[ -8   3  -4   3   3   9   1  -7  -6   0  -8 -11  -1   6   1  -5  -1   2
  -1 -11  12  -9  -4   4  15   2] = N
[-10   4  -5  -5 -10 -17  -1  -4 -18  12   8 -29   8  31  -7   4   1  40
  18   4 -42  -9  -3  10  52  -5] = E
[ 19   4  -5  -5 -10 -17  -1  -4 -18  12   8 -29   8  31  -7   4   1  40
  18   4 -42  -9  -3  10  52  -5] = Z
[-13  -4   1   1  13  12   1   5  14 -13  -3  26  -9 -24   7   4   6 -31
 -14   2  27  12   3  -7 -24   3] = S
[ -5   4  -3  -2  -1   8   1  -8  -1  -6  -8   1   0 -11   6  -4  -3   9
   3 -12   3   1  -8   3  13   1] = R
[-14 -10   7   5   8  12   2  14  30 -10  -3  40  -7 -41   8  -3  -3 -43
 -19   4  39  29  11 -11 -55   3] = H
find: [-10   4  -5  -5 -10 -17  -1  -4 -18  12   8 -29   8  31  -7   4   1  40
  18   4 -42  -9  -3  10  52  -5] : E
find: [ -6   0  -8 -11  -1   6   1] : N

[-36  12 -53 -16  -1  -5  12 -53 -15  -1  -5  20  -8 -39 -13  26 -24 -27
  21   8 -14  26   4]  T
[ 12 -53 -15  -1  -7  20   5 -13  -2 -16 -32  -9 -26 -33  25  39  -5 -14
   5  20 -17  46  20]  L
[ 27 -10   2 -12 -22 -36  12 -53 -15  -1  -5  20  -8 -39 -21  29 -24 -27
  21   8 -14  26   4]  V
find: [-36  12 -53 -16  -1  -5  12 -53 -15  -1  -5  20  -8 -39 -13  26 -24 -27
  21   8 -14  26   4] : T
find: [-53 -15  -1  -5  20  -8 -39 -13  26 -24 -27] : T
find: [-36  12 -53 -15  -1  -5] : V
find: [-16  -1  -5  12 -53 -15  -1  -5] : T
find: [-5 12] : T
find: [-16 -32  -9 -26] : L
find: [-39 -13  26 -24 -27  21   8 -14  26] : T

[3 1 4 3 0 0 2 2 4 1 6] -> A
[14  4 10  3  4  0  6  2  0  2  1] -> U
[18  3 13 30  8  7  7  7 45  4 45] -> P
find: [3 0 0 2 2 4 1 6] : A
find: [13 30  8  7] : P
find: [ 7 45  4] : P
find: [14  4 10  3  4  0  6  2  0  2  1] : U

[ -3  14   5   5   6 -21  16  -2  -5  -1  17 -51  -3   5   9  27   9  -6
 -19  14] -> Mubu
[ 12 -14  18  12   6 -14  -4  -2  -5  -1   0  12  29   5  29  -6 -12  -5
  16   6] -> Dalo
[ -3  14 -22 -25  12 -16  -4 -16  -5  -1   0  20  -3   5   9  -6 -20 -22
  -8  17] -> Zilov
[ -3 -13  22   5   6  16  -4  -2 -11   2  -5 -11  -9   5   9  -6   5  44
   1   8] -> volob
[ -4   5  27  29   6 -35  -4  -8  16  -1   0  -2  -3   5   0  -6 -36  -6
   1  -8] -> rus
[ -3  14  -1   4  14 -14  -4  -2  -5 -16   0 -19   0   5   9  25 -19 -13
   1   8] -> mavi
[ -3  14  -1   4  14 -14  -4  -2  -5 -16   0 -19   0   5   9  25 -19 -13
 -33 -14] -> fubel
[-18  14   5   4   6  -1  -4   2  -5  -1  -3 -11  -3   5   9 -20 -12  -6
   1  56] -> gik
[ -8  14 -10 -23  -2 -14  -4  -2  -5  -1   0 -11 -16  16 -26  11 -12 -12
  22   8] -> Fipat
[ -2 -13   0   0   4  37  -4  -2 -19  -1 -41   0  -3   5 -13  -6   6   4
   1   8] -> dum
[ -3  14 -22 -25  12 -16  -4 -16  -5  -1   0  20  -3   5   9  -6 -20 -22
   2 -17] -> Fugar
[ -3  14   5   4   1  31  -4  23  -5  -2   0 -19  20  22  40  11 -12  -6
   1   8] -> vep
find: [ -3   5   9  -6 -20 -22  -8] : Zilov
find: [-9  5  9 -6  5 44  1  8] : volob
find: [ -3  14 -22 -25  12 -16  -4 -16  -5  -1   0  20  -3   5   9  -6 -20 -22
  -8  17] : Zilov
find: [ -8  14 -10 -23  -2 -14  -4  -2  -5  -1   0 -11 -16  16 -26  11 -12 -12
  22   8] : Fipat
find: [-23  -2 -14  -4  -2] : Fipat
find: [ -3  14   5   4   1  31  -4  23  -5  -2   0 -19  20  22  40  11 -12  -6
   1   8] : vep
find: [-2 -3] : rus

